Here is a tiny trained network, its code and every weight. The questions are about switching its units off for an input and a class, where a switched-off unit gives its printed mean instead of its output.

import numpy as np


def w(rows, s, z=0):
    codes = np.array(rows[::2]) - 128.0
    scale = np.full(codes.shape[1], s)
    scale[-1] = z or s
    return codes * scale


def f(y):
    return np.maximum(y, 0)


def log_softmax(a):
    a = a - a.max(-1, keepdims=True)
    return a - np.log(np.exp(a).sum(-1, keepdims=True))


def net(x, mask):
    res = np.array(x, float).reshape(1, 8) / 4 @ E
    y = f(res @ A[0][:, :-1].T + A[0][:, -1])
    res = res + np.where(mask, y, B[0][:, -1]) @ B[0][:, :-1]
    return log_softmax(res[-1] @ U[:, :-1].T + U[:, -1])


A, B = {}, {}
E = w([
[103,178,92,30,108],'x0',
[234,178,201,102,121],'x1',
[173,41,89,67,129],'x2',
[142,111,152,107,180],'x3',
[189,107,135,155,29],'x4',
[143,138,2,118,90],'x5',
[182,129,43,92,226],'x6',
[174,201,107,102,80],'x7',
],0.0095)
A[0] = w([
[192,114,186,103,165,232],'N1',
[49,117,124,166,158,131],'N2',
[53,147,102,136,90,127],'N3',
[150,109,90,37,93,182],'N4',
[59,86,122,183,148,141],'N5',
[141,88,119,129,78,139],'N6',
[169,170,70,192,70,168],'N7',
[188,151,123,132,212,172],'N8',
[101,190,112,128,181,252],'N9',
[122,183,169,69,192,253],'N10',
[108,139,163,76,117,189],'N11',
[100,118,134,174,156,164],'N12',
[140,178,112,152,122,178],'N13',
[148,155,175,122,104,131],'N14',
[180,115,216,136,125,86],'N15',
[123,164,100,85,102,125],'N16',
[178,11,79,152,158,197],'N17',
[62,112,193,80,95,194],'N18',
[174,103,86,147,67,163],'N19',
[143,88,45,56,172,172],'N20',
[184,115,110,141,65,153],'N21',
[87,87,188,152,157,221],'N22',
[125,218,90,106,91,203],'N23',
[45,127,185,146,153,221],'N24',
[162,152,106,87,169,223],'N25',
[158,43,148,120,138,179],'N26',
[115,166,201,114,66,177],'N27',
[73,147,61,75,114,113],'N28',
[109,148,75,195,20,205],'N29',
],0.013,0.0056)
B[0] = w([
[120,159,121,183,239,220],'N1',
[133,124,88,141,37,205],'N2',
[138,123,134,78,75,195],'N3',
[111,125,82,48,194,225],'N4',
[191,100,113,161,42,211],'N5',
[145,85,178,132,131,176],'N6',
[151,139,192,67,109,204],'N7',
[164,224,112,175,139,209],'N8',
[119,201,122,132,8,216],'N9',
[87,197,99,226,79,232],'N10',
[41,134,90,142,180,180],'N11',
[177,104,93,169,74,181],'N12',
[145,182,165,90,90,171],'N13',
[84,117,153,157,175,178],'N14',
[100,94,140,172,171,199],'N15',
[50,117,127,80,133,180],'N16',
[229,97,83,118,168,243],'N17',
[64,90,139,181,136,212],'N18',
[170,118,170,94,147,201],'N19',
[132,106,63,87,144,252],'N20',
[154,86,179,73,217,196],'N21',
[115,63,116,254,92,223],'N22',
[75,202,159,23,87,221],'N23',
[117,89,124,186,84,233],'N24',
[138,223,64,129,124,210],'N25',
[169,74,96,182,216,199],'N26',
[77,121,196,140,149,218],'N27',
[87,99,82,78,73,211],'N28',
[167,78,227,63,78,243],'N29',
],0.0074,0.013)
U = w([
[161,137,254,64,131,137],'0',
[148,242,139,168,98,74],'1',
[79,163,62,32,125,12],'2',
[88,92,180,202,170,94],'3',
[254,134,65,129,212,252],'4',
[109,144,100,192,69,197],'5',
[209,72,99,173,39,71],'6',
],0.009,0.0018)

Each question gives the input, the list of numbers given to net, and the class t.
The units are the neurons (one row each of A and B). Each row of codes is followed by its name. A weight is (code - 128) times the scale printed after its matrix; where a second scale follows, it is the last column's (A, B and U).
mask holds one flag per neuron, in row order. A switched-off neuron (its flag False) gives its mean, the last column of its row in B, instead of its output. The means were averaged over made-up inputs and are rounded, as every weight is.
A unit's drop is (log p(t) with every unit on - log p(t) with that unit switched off) / (log p(t) with every unit on - log p(t) with every unit switched off).
The circuit of an input: a set's keep is (log p(t) with only the set's units on - log p(t) with every unit switched off) / (log p(t) with every unit on - log p(t) with every unit switched off). Starting from the 12 units with the biggest drops (on a tie, the unit counted first), units are removed one at a time, each time the one whose removal leaves the highest keep (on an exact tie, the one counted first), for as long as the keep stays at least 0.8.
units of the circuit, in order: the units of the circuit, biggest drop first
top k neurons: the k neurons with the biggest drops, biggest first
drop when u is switched off: that unit's drop, to one decimal
input [6,5,1,-3,-5,-5,-3,3], class 1: units of the circuit, in order => N10
input [2,-2,0,-5,6,4,5,-3], class 2: units of the circuit, in order => N4, N22
input [-4,-2,6,1,0,5,-1,7], class 4: units of the circuit, in order => N17, N4
input [2,-7,-7,-5,-6,-3,-1,-5], class 6: units of the circuit, in order => N5, N12
input [-6,4,2,5,-6,7,-4,5], class 1: top 4 neurons => N17, N26, N20, N4
input [8,0,4,-2,2,-6,-2,2], class 2: units of the circuit, in order => N4, N11
input [-4,-1,6,-2,-7,5,2,6], class 2: units of the circuit, in order => N28, N22
input [6,-4,-6,-8,2,2,-6,-8], class 6: units of the circuit, in order => N29, N5
input [1,-7,1,2,7,2,4,7], class 0: top 4 neurons => N29, N7, N19, N21
input [7,3,5,7,4,-5,0,-8], class 4: top 2 neurons => N26, N17
input [-4,-2,8,-5,6,-3,0,6], class 0: top 2 neurons => N29, N7
input [-2,-5,1,-8,-2,-2,2,8], class 2: top 2 neurons => N27, N28
input [-8,4,-3,-2,-1,-5,-6,6], class 3: drop when N4 is switched off => 0.0
input [-1,-5,2,6,7,-5,-6,-7], class 6: units of the circuit, in order => N5
input [6,-4,-5,-6,4,1,4,0], class 2: drop when N28 is switched off => 0.1
input [-7,2,-8,0,-2,0,7,-7], class 6: drop when N12 is switched off => 0.2
input [-3,5,-8,-3,2,0,-7,1], class 0: drop when N29 is switched off => 0.2
